Here is a tiny trained network, its code and every weight. The questions are about switching its units off for an input and a class, where a switched-off unit gives its printed mean instead of its output.

import numpy as np


def w(rows, s, z=0):
    codes = np.array(rows[::2]) - 128.0
    scale = np.full(codes.shape[1], s)
    scale[-1] = z or s
    return codes * scale


def f(y):
    return np.maximum(y, 0)


def log_softmax(a):
    a = a - a.max(-1, keepdims=True)
    return a - np.log(np.exp(a).sum(-1, keepdims=True))


def net(x, mask):
    res = np.array(x, float).reshape(1, 7) / 4 @ E
    y = f(res @ A[0][:, :-1].T + A[0][:, -1])
    res = res + np.where(mask, y, B[0][:, -1]) @ B[0][:, :-1]
    return log_softmax(res[-1] @ U[:, :-1].T + U[:, -1])


A, B = {}, {}
E = w([
[128,126,129],'x0',
[221,132,17],'x1',
[127,126,126],'x2',
[25,77,9],'x3',
[86,255,83],'x4',
[126,129,124],'x5',
[127,126,126],'x6',
],0.0044)
A[0] = w([
[131,112,126,237],'neuron 0',
[124,50,150,61],'neuron 1',
[112,119,135,254],'neuron 2',
[127,139,130,223],'neuron 3',
[152,113,124,87],'neuron 4',
[22,94,99,91],'neuron 5',
[173,61,156,61],'neuron 6',
[191,188,45,130],'neuron 7',
[128,126,144,102],'neuron 8',
[20,89,107,112],'neuron 9',
[189,186,209,40],'neuron 10',
[95,113,90,73],'neuron 11',
[163,151,147,189],'neuron 12',
[107,127,130,196],'neuron 13',
[106,241,112,99],'neuron 14',
[91,135,197,100],'neuron 15',
[85,85,59,110],'neuron 16',
[208,125,187,100],'neuron 17',
[206,219,241,46],'neuron 18',
[74,112,170,106],'neuron 19',
[148,58,149,69],'neuron 20',
[97,217,121,73],'neuron 21',
[86,107,86,46],'neuron 22',
[161,113,90,180],'neuron 23',
[140,10,155,110],'neuron 24',
[6,158,209,112],'neuron 25',
[113,160,152,80],'neuron 26',
[55,214,99,96],'neuron 27',
[117,55,174,104],'neuron 28',
[103,182,84,133],'neuron 29',
[86,101,77,51],'neuron 30',
[123,164,123,102],'neuron 31',
[54,73,74,47],'neuron 32',
[113,225,125,76],'neuron 33',
[193,171,201,37],'neuron 34',
[254,148,24,111],'neuron 35',
[100,17,127,121],'neuron 36',
[49,130,193,91],'neuron 37',
[119,123,128,222],'neuron 38',
[189,204,169,92],'neuron 39',
[59,224,74,74],'neuron 40',
[125,242,145,128],'neuron 41',
[187,170,124,53],'neuron 42',
[33,93,64,35],'neuron 43',
[167,127,87,70],'neuron 44',
[126,140,120,239],'neuron 45',
],0.0087,0.0048)
B[0] = w([
[81,205,199,235],'neuron 0',
[197,145,89,145],'neuron 1',
[64,211,216,253],'neuron 2',
[68,183,173,224],'neuron 3',
[153,115,129,131],'neuron 4',
[57,135,83,178],'neuron 5',
[209,145,91,151],'neuron 6',
[74,70,206,197],'neuron 7',
[126,117,125,130],'neuron 8',
[59,140,105,186],'neuron 9',
[50,122,50,176],'neuron 10',
[86,119,85,140],'neuron 11',
[65,168,126,200],'neuron 12',
[96,143,154,196],'neuron 13',
[236,113,71,188],'neuron 14',
[125,81,192,166],'neuron 15',
[61,133,77,175],'neuron 16',
[90,141,84,185],'neuron 17',
[39,122,30,210],'neuron 18',
[139,75,172,159],'neuron 19',
[218,131,85,147],'neuron 20',
[232,129,93,163],'neuron 21',
[69,117,73,138],'neuron 22',
[146,126,194,188],'neuron 23',
[255,136,68,186],'neuron 24',
[162,12,226,211],'neuron 25',
[145,123,130,137],'neuron 26',
[227,145,112,188],'neuron 27',
[202,156,102,166],'neuron 28',
[165,146,144,178],'neuron 29',
[72,106,72,143],'neuron 30',
[162,130,118,140],'neuron 31',
[84,126,35,158],'neuron 32',
[221,124,85,166],'neuron 33',
[60,120,53,169],'neuron 34',
[148,24,200,214],'neuron 35',
[227,167,142,180],'neuron 36',
[139,41,189,173],'neuron 37',
[77,184,179,221],'neuron 38',
[68,131,80,181],'neuron 39',
[213,148,107,188],'neuron 40',
[209,152,119,199],'neuron 41',
[111,87,131,143],'neuron 42',
[49,110,45,164],'neuron 43',
[106,84,143,138],'neuron 44',
[58,198,188,240],'neuron 45',
],0.018,0.0048)
U = w([
[142,211,150,199],'0',
[100,122,26,136],'1',
[148,215,153,158],'2',
[162,1,169,125],'3',
[150,221,148,99],'4',
[245,210,75,152],'5',
[141,203,141,133],'6',
[206,71,51,1],'7',
],0.0082,0.0057)

Each question gives the input, the list of numbers given to net, and the class t.
The units are the neurons (one row each of A and B). Each row of codes is followed by its name. A weight is (code - 128) times the scale printed after its matrix; where a second scale follows, it is the last column's (A, B and U).
mask holds one flag per neuron, in row order. A switched-off neuron (its flag False) gives its mean, the last column of its row in B, instead of its output. The means were averaged over made-up inputs and are rounded, as every weight is.
A unit's drop is (log p(t) with every unit on - log p(t) with that unit switched off) / (log p(t) with every unit on - log p(t) with every unit switched off).
The circuit of an input: a set's keep is (log p(t) with only the set's units on - log p(t) with every unit switched off) / (log p(t) with every unit on - log p(t) with every unit switched off). Starting from the 12 units with the biggest drops (on a tie, the unit counted first), units are removed one at a time, each time the one whose removal leaves the highest keep (on an exact tie, the one counted first), for as long as the keep stays at least 0.8.
circuit, biggest first: the units of the circuit, biggest drop first
unit that matters most: the unit with the biggest drop
top k neurons: the k neurons with the biggest drops, biggest first
drop of u: that unit's drop, to one decimal
input [-6,-4,2,-7,1,-1,-4], class 1: circuit, biggest first => neuron 18; neuron 10
input [6,-7,1,0,-3,-3,6], class 3: circuit, biggest first => neuron 25
input [-4,8,-5,8,-4,3,2], class 1: top 4 neurons => neuron 16; neuron 32; neuron 43; neuron 25
input [2,-8,-6,6,1,-6,7], class 3: top 2 neurons => neuron 25; neuron 37
input [1,7,2,-8,-8,5,8], class 1: top 4 neurons => neuron 18; neuron 17; neuron 34; neuron 10
input [-1,8,2,-7,-6,-1,-2], class 3: top 2 neurons => neuron 35; neuron 7
input [6,-8,1,-4,-8,-1,7], class 3: top 4 neurons => neuron 25; neuron 37; neuron 15; neuron 19
input [-1,0,-4,8,5,0,6], class 1: circuit, biggest first => neuron 43; neuron 32
input [-8,-7,-7,8,8,-1,5], class 1: top 3 neurons => neuron 43; neuron 5; neuron 9
input [-8,0,4,-7,-8,-4,0], class 5: circuit, biggest first => neuron 24; neuron 6
input [4,6,3,-6,-5,4,-3], class 1: circuit, biggest first => neuron 17; neuron 18; neuron 34
input [1,-4,-7,8,4,-5,6], class 1: circuit, biggest first => neuron 43; neuron 32
input [2,-8,-7,6,1,-6,-4], class 3: top 3 neurons => neuron 25; neuron 37; neuron 19
input [1,-8,3,3,-2,-7,-2], class 3: unit that matters most => neuron 25
input [-7,-3,8,-8,8,4,7], class 1: circuit, biggest first => neuron 18; neuron 10
input [3,-8,-5,-7,-7,5,-8], class 3: top 3 neurons => neuron 25; neuron 37; neuron 15
input [-5,7,6,-2,-1,-6,2], class 3: top 2 neurons => neuron 35; neuron 7
input [7,-8,-5,-7,-7,4,-4], class 3: top 4 neurons => neuron 25; neuron 37; neuron 15; neuron 19
input [-6,8,0,2,-2,-6,7], class 3: top 2 neurons => neuron 35; neuron 7
input [4,-8,-2,-7,-7,-1,-2], class 3: top 4 neurons => neuron 25; neuron 37; neuron 15; neuron 19
input [4,7,4,-2,-6,-1,-2], class 3: circuit, biggest first => neuron 35
input [5,3,7,7,5,3,-1], class 1: drop of neuron 43 => 0.4
input [1,5,0,-4,8,-6,-6], class 5: drop of neuron 21 => 0.2
input [-6,2,1,-4,7,-6,3], class 5: drop of neuron 33 => 0.2
input [-6,7,5,-8,4,-7,6], class 1: drop of neuron 10 => 0.1
